Look-ups in named tables: a row name and a column name give one cell, copied from the table.

Table mafizev
|  | seboru | geb | paz |
|---|---|---|---|
| rupe | 92.26 | -0.06 | -56.53 |
| roru | -5.84 | -3.94 | -43.21 |
| lomem | 13.02 | -6.56 | -70.23 |
| lib | -49.78 | 8.92 | 6.34 |
| lerimuv | 11.90 | -41.25 | -14.31 |
| kuvolu | -57.80 | -61.97 | 0.20 |
| gif | -64.20 | -4.98 | -19.14 |
| beg | 68.03 | -0.03 | -65.36 |

seboru of gif is -64.20
seboru of roru is -5.84
paz of kuvolu is 0.20
geb of lomem is -6.56
seboru of rupe is 92.26
paz of lomem is -70.23
seboru of lerimuv is 11.90

bonaf:
	daz	zelozed	topava	vuz
levuriv	48	69	150	122
pedub	151	160	193	144
nak	121	122	94	152
gorav	118	112	117	129
riv	148	229	91	77
mugobez	106	58	117	216
diseru	94	74	134	118

zelozed of gorav is 112
vuz of levuriv is 122
topava of pedub is 193
topava of diseru is 134
zelozed of riv is 229
zelozed of nak is 122
zelozed of levuriv is 69
vuz of nak is 152
vuz of gorav is 129
zelozed of mugobez is 58
daz of mugobez is 106
daz of riv is 148
zelozed of pedub is 160

bigil:
cols = tiv, kogenon, garura, bufabo, miz, rek, kos, rok, por
boz: [82, 111, 73, 151, 108, 86, 128, 114, 140]
gese: [85, 58, 101, 165, 194, 196, 165, 139, 96]
suru: [74, 97, 84, 159, 135, 133, 166, 125, 152]
midete: [83, 55, 98, 160, 192, 195, 160, 137, 84]

midete, garura => 98
midete, bufabo => 160
boz, miz => 108
gese, miz => 194
suru, por => 152
suru, rek => 133
gese, kos => 165
suru, garura => 84
midete, rok => 137
gese, tiv => 85
gese, por => 96
gese, kogenon => 58

sufisuv =
columns: tok, muba, tir, fes, baf
zasibub: [-83, -439, -240, -265, -283]
pote: [-299, -421, -363, -364, -419]
lur: [-302, -362, -206, -192, -189]
dugamo: [619, -480, 246, 143, 307]
ruzop: [-558, -384, -490, -456, -564]
vivafa: [-840, -338, -612, -538, -696]
gofupi: [-72, -378, -68, -79, -33]
rigu: [335, -429, 140, 77, 199]
vutine: [-828, -340, -597, -527, -673]
bup: [515, -460, 191, 102, 234]

muba of lur is -362
baf of lur is -189
fes of zasibub is -265
baf of bup is 234
tir of ruzop is -490
muba of zasibub is -439
baf of vutine is -673
baf of pote is -419
muba of dugamo is -480
tir of vutine is -597
fes of bup is 102
fes of dugamo is 143
baf of vivafa is -696
fes of gofupi is -79
baf of rigu is 199
fes of vutine is -527
tok of gofupi is -72
fes of rigu is 77
tir of rigu is 140
tok of dugamo is 619
Row with the largest tok: dugamo

remek:
	zudamo	kori	bozi	kuli	los	dugaz	muz	zomem
ped	5.78	4.03	5.77	8.39	5.85	4.11	6.38	4.88
bim	6.16	8.20	5.29	1.51	5.01	8.00	4.93	6.99
zubub	4.71	6.05	6.20	6.24	7.02	5.78	5.38	5.04
mig	3.79	5.86	6.45	6.96	7.67	5.44	5.27	4.68
rozisar	3.88	5.52	6.51	7.28	7.43	5.19	5.32	4.63
liguga	4.27	6.11	6.12	5.95	6.93	5.94	5.09	5.23
bazus	4.75	5.66	6.21	6.66	6.62	5.31	5.48	5.25
nonori	4.28	6.78	6.18	4.83	7.08	6.47	4.91	5.38
kizov	7.37	6.96	4.95	2.50	3.92	7.23	5.69	7.32
moselik	3.37	4.87	6.65	8.98	8.31	4.34	5.35	3.99
besa	6.81	4.90	5.47	6.30	4.90	5.21	6.32	5.81
muzif	5.82	5.03	5.66	6.69	5.88	5.18	6.07	5.51
bip	8.69	5.36	4.57	3.84	2.64	5.87	6.67	7.28
zitek	2.04	7.12	6.95	6.10	9.19	6.54	4.13	4.29

rozisar, muz => 5.32
besa, dugaz => 5.21
moselik, kori => 4.87
ped, zudamo => 5.78
zitek, bozi => 6.95
mig, kori => 5.86
moselik, muz => 5.35
ped, dugaz => 4.11
muzif, dugaz => 5.18
liguga, bozi => 6.12
bim, kuli => 1.51
besa, zomem => 5.81
Row with the largest kori: bim

Table gim
|  | nadi | gonuzi | kogig | rer | dulosub | bod | nosi | turafus | lezan | vav |
|---|---|---|---|---|---|---|---|---|---|---|
| vobiz | 68 | -29 | -23 | 39 | 80 | 74 | 70 | -4 | 69 | -26 |
| sapuzuf | 75 | 67 | 6 | -52 | -46 | 74 | 47 | -28 | -26 | -38 |
| subotef | 33 | 78 | 47 | 24 | 16 | 56 | -6 | 45 | -27 | -14 |
| resar | -30 | 19 | 30 | 50 | 33 | -15 | -56 | 37 | 71 | 29 |
| tam | 40 | 74 | 37 | 6 | 68 | 24 | 55 | 29 | -12 | 25 |
| kog | -33 | 17 | -27 | 44 | 3 | 79 | 73 | -46 | 4 | -37 |
| kuv | 0 | -9 | -31 | 53 | 3 | 10 | 26 | 11 | 59 | -36 |
| vofu | -50 | 45 | -33 | 66 | -55 | 12 | 12 | 33 | 3 | -27 |

What is the rer of vofu in gim? 66
What is the bod of kuv in gim? 10
What is the nosi of kog in gim? 73
What is the nadi of subotef in gim? 33
What is the lezan of vobiz in gim? 69
What is the turafus of tam in gim? 29
What is the dulosub of kuv in gim? 3
What is the bod of subotef in gim? 56
What is the vav of kog in gim? -37
What is the turafus of sapuzuf in gim? -28
What is the bod of vobiz in gim? 74
What is the dulosub of subotef in gim? 16
What is the lezan of sapuzuf in gim? -26
What is the lezan of kuv in gim? 59
What is the gonuzi of subotef in gim? 78
What is the kogig of tam in gim? 37
What is the nosi of tam in gim? 55

revoru.csv
,bim,vidibel,bul,meve
busiv,25473,28870,76919,61395
zam,16543,19286,90429,68132
gat,23973,25812,64791,63252
gima,25278,28941,79025,59755
vogimuv,17391,17630,58240,59533
gekos,6330,3746,57453,73545

meve of gima = 59755
bim of gekos = 6330
bul of gekos = 57453
meve of busiv = 61395
bim of busiv = 25473
bim of vogimuv = 17391
bul of busiv = 76919

rili =
fields: rer, dak, mebelo, zek, nafazup, bof, lalalo, divo, firaf, zodebe
setatun: [11.34, 21.85, 56.85, 65.04, 39.69, 44.20, 19.19, 56.81, 31.23, 34.77]
fas: [29.62, 26.85, 55.79, 26.45, 33.46, 48.98, 14.20, 45.51, 29.51, 45.04]
kuge: [2.35, 1.20, 71.65, 42.86, 41.51, 50.78, 10.30, 59.14, 46.39, 56.48]
sol: [36.23, 42.88, 56.91, 33.04, 15.67, 46.51, 20.49, 42.03, 42.35, 35.22]
terizu: [22.50, 13.57, 60.16, 21.15, 27.68, 60.27, 28.23, 56.52, 51.37, 63.55]
mokis: [38.90, 56.96, 63.68, 7.09, 28.50, 40.99, 26.03, 82.02, 55.92, 56.42]
zopaz: [30.78, 39.88, 69.28, 59.26, 22.95, 43.99, 4.92, 50.94, 38.97, 23.28]

What is the nafazup of kuge in rili?
41.51
What is the rer of sol in rili?
36.23
What is the lalalo of setatun in rili?
19.19
What is the divo of kuge in rili?
59.14
What is the rer of fas in rili?
29.62
What is the mebelo of zopaz in rili?
69.28
What is the mebelo of terizu in rili?
60.16

